Below are the code and all the weights of a small trained network. Each question names an input and a class and asks about switching units off, where a switched-off unit gives its printed mean instead of its output.

import numpy as np


def w(rows, s, z=0):
    codes = np.array(rows[::2]) - 128.0
    scale = np.full(codes.shape[1], s)
    scale[-1] = z or s
    return codes * scale


def f(y):
    return np.maximum(y, 0)


def log_softmax(a):
    a = a - a.max(-1, keepdims=True)
    return a - np.log(np.exp(a).sum(-1, keepdims=True))


def net(x, mask):
    res = np.array(x, float).reshape(1, 6) / 4 @ E
    y = f(res @ A[0][:, :-1].T + A[0][:, -1])
    res = res + np.where(mask, y, B[0][:, -1]) @ B[0][:, :-1]
    return log_softmax(res[-1] @ U[:, :-1].T + U[:, -1])


A, B = {}, {}
E = w([
[51,85,151,120,35,85,66,136,122,243,251,91],'x0',
[111,133,162,126,108,110,161,122,255,132,113,133],'x1',
[43,173,157,130,177,135,185,115,102,166,91,123],'x2',
[178,121,88,175,135,162,208,121,139,230,179,107],'x3',
[127,129,128,128,129,127,128,127,127,128,127,128],'x4',
[65,91,25,163,86,103,160,123,138,94,109,121],'x5',
],0.0078)
A[0] = w([
[68,153,151,127,189,131,200,118,95,136,93,131,56],'neuron 1',
[212,151,210,118,171,142,129,126,125,134,123,131,29],'neuron 2',
[197,132,83,148,155,146,206,126,135,175,137,120,2],'neuron 3',
[131,138,151,130,137,125,167,136,252,106,107,125,38],'neuron 4',
[186,145,110,132,176,142,177,126,140,73,83,134,23],'neuron 5',
[106,134,152,121,144,125,99,127,127,47,100,126,46],'neuron 6',
[167,133,90,133,153,135,131,137,12,109,122,124,29],'neuron 7',
[100,120,12,138,121,126,162,125,146,84,109,128,20],'neuron 8',
[228,109,86,125,116,124,103,125,157,86,134,131,56],'neuron 9',
],0.022,0.0034)
B[0] = w([
[180,149,88,165,95,179,140,207,176,103,131,99,216],'neuron 1',
[127,121,221,150,190,103,194,129,93,131,114,111,222],'neuron 2',
[77,132,140,80,106,93,52,143,123,58,89,167,232],'neuron 3',
[168,112,40,119,160,151,132,23,106,141,128,152,217],'neuron 4',
[80,110,137,124,73,104,99,136,128,195,187,110,247],'neuron 5',
[88,130,137,88,110,96,68,141,126,79,99,164,203],'neuron 6',
[160,112,48,116,155,144,138,15,135,148,127,155,221],'neuron 7',
[143,131,250,139,199,109,185,132,92,143,121,113,229],'neuron 8',
[159,164,80,167,98,188,150,210,177,108,120,97,225],'neuron 9',
],0.018,0.015)
U = w([
[173,105,53,113,167,157,142,31,118,131,114,166,150],'0',
[142,129,220,150,200,103,193,143,83,115,95,108,78],'1',
[94,139,134,64,108,93,50,155,127,17,54,184,89],'2',
[78,92,125,133,46,104,98,143,131,241,255,86,251],'3',
[181,172,86,177,106,201,152,198,190,80,107,96,80],'4',
],0.0085,0.002)

Each question gives the input, the list of numbers given to net, and the class t.
The units are the neurons (one row each of A and B). Each row of codes is followed by its name. A weight is (code - 128) times the scale printed after its matrix; where a second scale follows, it is the last column's (A, B and U).
mask holds one flag per neuron, in row order. A switched-off neuron (its flag False) gives its mean, the last column of its row in B, instead of its output. The means were averaged over made-up inputs and are rounded, as every weight is.
A unit's drop is (log p(t) with every unit on - log p(t) with that unit switched off) / (log p(t) with every unit on - log p(t) with every unit switched off).
The circuit of an input: a set's keep is (log p(t) with only the set's units on - log p(t) with every unit switched off) / (log p(t) with every unit on - log p(t) with every unit switched off). Starting from all 9 units, units are removed one at a time, each time the one whose removal leaves the highest keep (on an exact tie, the one counted first), for as long as the keep stays at least 0.8.
units of the circuit, in order: the units of the circuit, biggest drop first
unit that matters most: the unit with the biggest drop
top k neurons: the k neurons with the biggest drops, biggest first
drop when u is switched off: that unit's drop, to one decimal
input [8,7,-5,-3,-4,8], class 1: units of the circuit, in order : [neuron 5; neuron 8]
input [2,0,-8,-6,-2,1], class 4: unit that matters most : neuron 9
input [5,-7,8,7,-7,1], class 4: top 3 neurons : [neuron 1; neuron 4; neuron 6]
input [-5,-4,8,-1,1,-7], class 4: top 2 neurons : [neuron 1; neuron 8]
input [-4,-6,5,-1,-5,0], class 0: top 2 neurons : [neuron 7; neuron 9]
input [8,-8,-1,-8,8,-3], class 0: units of the circuit, in order : [neuron 5; neuron 7]
input [-2,-6,-5,8,8,6], class 2: top 2 neurons : [neuron 3; neuron 4]
input [-5,2,-1,-3,4,3], class 3: top 3 neurons : [neuron 5; neuron 3; neuron 2]
input [3,-1,5,-1,-3,0], class 4: top 2 neurons : [neuron 5; neuron 3]
input [1,4,-7,-5,7,0], class 4: top 2 neurons : [neuron 9; neuron 3]
input [-1,8,4,-8,0,6], class 0: top 2 neurons : [neuron 4; neuron 3]
input [6,-1,4,-2,-2,6], class 1: top 3 neurons : [neuron 5; neuron 3; neuron 7]
input [-6,4,3,5,-1,1], class 3: top 2 neurons : [neuron 5; neuron 6]
input [-4,0,0,-3,-6,3], class 3: top 2 neurons : [neuron 5; neuron 3]
input [-1,-5,1,8,5,7], class 2: top 2 neurons : [neuron 3; neuron 2]
input [8,-8,6,2,5,6], class 0: unit that matters most : neuron 5
input [-3,5,4,2,5,2], class 0: top 2 neurons : [neuron 4; neuron 9]
input [4,5,-5,-5,-1,-1], class 0: units of the circuit, in order : [neuron 3; neuron 5; neuron 1]
input [-2,3,-3,-3,-4,1], class 0: drop when neuron 3 is switched off : 4.4
input [1,8,6,-3,4,2], class 0: drop when neuron 9 is switched off : 0.1
input [2,-4,-7,8,1,6], class 2: drop when neuron 3 is switched off : 2.3
input [0,1,-6,-1,6,-6], class 1: units of the circuit, in order : [neuron 2]
